 0.01   0.04   0.08   0.02   0.01  -0.10   0.07
-0.11   0.09   0.21  -0.06  -0.12  -0.08  -0.07
-0.02   0.10   0.13  -0.05  -0.05  -0.19   0.06
ans = -0.08

 0.386   1.093   1.083   0.496   0.268   0.117
 0.630  -1.151   1.244   0.463   0.675  -0.840
ans = 0.675

 -0.903   14.428    5.169    7.793  -13.105    4.722
-18.019   -8.679   22.922  -11.246    8.886  -14.542
 11.004    9.601   -6.572    6.585   -1.810   11.299
ans = 8.886

-0.119   0.169  -0.119   0.192
 0.092  -0.154   0.092  -0.115
ans = 0.092

 0.17   0.03  -0.05  -0.08
-0.06  -0.16  -0.11  -0.09
-0.21  -0.05   0.03   0.06
ans = -0.11

 15.721   18.996   -7.972   11.481   -2.555   16.421
  4.051   21.316   20.004   18.955  -13.180  -10.105
ans = -13.180
---
Q: [53.4, -49.5, -5.5, -5.0, 17.5, -8.0, 1.5]
A: 17.5

Q: [58.3, 11.7, 28.0, 27.0, 0.3, 50.1]
A: 50.1

Q: [-8.2, -32.7, 32.9, 46.4]
A: 32.9

Q:
[[0.9, -58.4, -39.7, -40.7],
 [17.1, 51.0, 33.1, 24.0]]
A: 33.1

Q: [2.8, -11.7, -28.7, -31.1, -55.7]
A: -11.7

Q: [53.8, 7.3, 1.2, -6.8]
A: 7.3

Q:
[[18.1, -28.8, 50.5, 38.6],
 [17.1, -25.8, 45.3, 39.8],
 [18.5, -23.5, 49.5, 34.1]]
A: 49.5
---
Q:
-16.1   33.7  -43.3    8.1   28.7   55.4   34.1
 22.1  -47.4  -43.5   48.4   28.4   -1.7  -12.4
-27.5  -45.8   43.0    3.8  -19.0  -33.5   12.4
A: -47.4

Q:
 15.9   22.9  -25.0  -15.7   30.7   -8.0  -45.7
-10.3  -22.8   -1.1   -8.0   -9.2   12.2  -27.9
A: 22.9

Q:
 13.1  -31.1   42.9  -21.8    1.2
  2.3  -24.0   28.7  -11.0   -2.3
 -8.9  -20.2    9.8   -1.4  -17.2
A: -24.0

Q:
 -9.8   32.0   -5.3   -0.8    3.3  -36.4
  6.1   11.9   17.8  -15.9  -37.9   60.8
A: 32.0

Q:
 3.6  55.8  19.7   0.8  -3.4  -8.4
 1.9  -0.3  -0.8  -1.1   1.3   0.2
A: 55.8

Q:
  0.5  -14.7  -21.7  -16.1   26.3   19.9
-31.3   25.0   12.3  -43.0  -26.8   58.6
A: -14.7
---
38.1,41.0,8.9,56.7,39.7,48.6 ans = 39.7

52.7,-42.0,-13.2,22.0
-36.3,9.4,42.6,-50.3
ans = 42.6

12.7,-18.3,13.3,46.2,-11.8,2.8 ans = -11.8

20.7,53.7,7.3,22.1
53.1,-27.1,50.8,-2.5
37.9,-19.4,30.6,56.0
ans = 30.6

-16.5,51.1,15.1,23.9 ans = 15.1

-5.1,28.8,26.0,-50.9 ans = 26.0

16.1,9.0,30.2,42.5,2.3,-19.0,-40.2
1.8,-3.7,-24.6,-12.9,-5.9,-15.2,11.7
-11.1,3.7,-12.8,-1.4,-3.0,20.8,43.9
ans = 20.8
---
[ 62 139 127 157 201] result: 139
[ 9 84 12 47  1] result: 84
[  0  20  21 -44  46] result: 20
[108 103   3 127 219] result: 103
[847 806  61 590 761] result: 806
[525 582 847  24 391] result: 582
---
[[-194  -89 -488 -452 -622 -992  502]
 [-345 -148 -752  129 -468 -312 -418]] ans = 502, -992

[ 39   4 242 249 100  99] ans = 249, 4

[164 499 727 564 178 708 875] ans = 875, 164

[[8818 5345 3098 3048 5858 6522]
 [6232 5516 6002 5362 8802 6635]] ans = 8818, 3048

[[83 11 45  5 22]
 [91 59 53 93 60]] ans = 93, 5

[[96 73 50 51]
 [92 25 36 23]] ans = 96, 23

[703 400  11 661 779 373] ans = 779, 11

[1785 6647 9234 3474] ans = 9234, 1785
---
[[ -3.6  -3.0  24.7  -1.0  -1.2  19.9  -8.5]
 [ -6.5  59.6  56.9 -34.1  -2.3 -55.1 -10.3]
 [ 11.8 -21.3  35.0  27.9  12.3 -41.5  18.9]]: 59.6

[[ 10.7   4.9  54.0 -17.9  11.8  18.8  -7.7]
 [-22.0   1.2  40.0   5.3   3.9  22.3 -41.6]]: 1.2

[[ -7.7  38.8 -40.2  42.5  43.5 -17.8 -53.5]
 [-28.5  -5.2   2.2 -41.1 -30.7 -14.9  19.6]]: -5.2

[[ 52.7 -19.7  17.8  23.2  41.8]
 [ 49.5 -13.6  20.7  14.8 -43.5]
 [  7.4  22.4  36.8  12.0  38.4]]: -13.6

[[-18.5  -5.1  -4.3  13.2   5.8  -2.0  23.2]
 [ 27.4  38.4   5.9  24.2   9.8 -45.4  10.5]]: 38.4

[[-45.1 -16.5 -54.6  18.5]
 [-58.9 -29.2 -11.5 -19.3]
 [  0.3  55.7 -12.5   2.1]]: -29.2

[[  5.1 -56.7  -7.1  -1.2]
 [ 11.8 -39.4 -26.1  -8.8]
 [ -3.9 -25.1  -6.1   0.7]]: -39.4
---
[ -0.672   5.125  10.335 -14.626   5.848] ⇒ 10.335, 10.335

[ 10.3  -3.5  -2.4   1.3  -6.4 -17.2   2.3] ⇒ 1.3, 10.3

[[ 0.973  1.289 -0.904  0.212  0.429]
 [ 1.532  0.352 -1.777  0.161 -0.397]
 [-0.698  0.992 -0.385 -0.059 -1.144]] ⇒ -1.777, 1.532

[[-0.14  0.16 -0.02 -0.21  0.04]
 [-0.10  0.12 -0.02 -0.19  0.02]
 [-0.09 -0.06 -0.05 -0.10 -0.03]] ⇒ -0.02, 0.16

[-0.15  0.01  0.13  0.12  0.06] ⇒ 0.13, 0.13

[ 0.143 -0.105 -0.038  0.075  0.003] ⇒ -0.038, 0.143

[ -7.9  11.4  -6.7 -12.7   4.5  -1.7  -5.5] ⇒ -12.7, 11.4
---
[ 24.9  25.5  46.2   2.4 -17.9]: 2.4
[-47.8  29.0  -9.0 -32.8 -37.7]: -32.8
[-51.7  24.6  48.9   0.3   0.9]: 0.3
[-34.1 -46.0 -39.2  55.2 -51.4]: 55.2
[-40.6  11.0   4.1  -8.8 -59.2]: -8.8
[-26.5   0.0 -31.1 -47.3  12.5]: -47.3
[-34.6  35.5   8.8  43.4  41.7]: 43.4
---
149	59	7	194	177 value 177
5	8	2	6	1	8	4 value 4
680	169	206	898	181	559 value 559
66	93	1	82 value 82
10	131	230	108	39 value 39
78	57	20	51 value 51
5	1	7	5	6	7 value 7
513	739	852	991	524	929	71 value 71
12	96	44	53	50	47	85 value 85
---
14,-23,-8,40,33
2,0,-1,3,45
39,24,-29,-5,28
-> 33, 39

740,-194,-924,-139,354
-494,594,303,705,333
-463,-885,471,569,357
-> 354, -463

601,160,-864,848,762,45 -> 45, 601

161,86,31,77
142,27,137,43
54,191,79,210
-> 77, 54

6,8,6,0,2,4 -> 4, 6

389,499,213,965,132,367,572 -> 572, 389

30,67,79,56,24,19,46 -> 46, 30

-5,46,22,19,-49,-28 -> -28, -5
---
[[-13 -12  37  -2  -8  41  -8]
 [ 36  39 -22  41  40 -26  41]
 [ -9  -9  44   2  -3  45  -6]] | 45

[[170  42  72  82]
 [117  96 144 157]
 [ 17 212 228 229]] | 228

[[ 430  252   86  253  557  385  696]
 [ 413  336  629  526  348 -204 -501]
 [ 784  -83  810  589  606 -210  -20]] | -210

[[-752 -455  440  743]
 [ 376   42  101  461]
 [ 749 -592   19  785]] | 19

[[ 457  280 -464   34  398]
 [ 220   70 -616  277  740]
 [ 189  188 -482  316  741]] | 316

[[6 3 6 6 7 5]
 [1 4 1 2 2 2]
 [8 5 7 6 5 5]] | 5

[[ 27   4  -9 -40 -35 -30  12]
 [ -8   3  39  30  42 -10 -35]
 [ 23 -48  20 -50  37 -48 -14]] | -48
---
-8.7,12.4,25.6,-15.3,44.6,-2.4,-21.6 -> -8.7
-28.5,3.1,-17.1,-11.5,-36.8,-19.1,46.6 -> -28.5
-56.8,-4.0,-0.8,-10.4,-35.2 -> -56.8
-49.1,-30.2,-9.2,25.3,-3.3,21.5,-35.9 -> -49.1
-43.6,-10.1,-6.7,-13.7,-24.3 -> -43.6
-2.0,45.5,-59.4,-35.1 -> -2.0
-3.5,39.2,44.1,34.1,22.6 -> -3.5
-23.4,27.3,-11.8,-43.0 -> -23.4
-39.0,-51.5,-24.7,-29.3,-17.4,-31.1,-6.5 -> -39.0
---
[ 12 113 101  56 200 111 189] yields 12
[3 9 6 2 7] yields 3
[3852 3395 2479 2152 7867 1309] yields 3852
[492 857 305 592 124 333 502] yields 492
[ 97 144 232  44] yields 97
[6101 2857 7438 7637 2792 8772] yields 6101
[-18  31  17  25 -43] yields -18
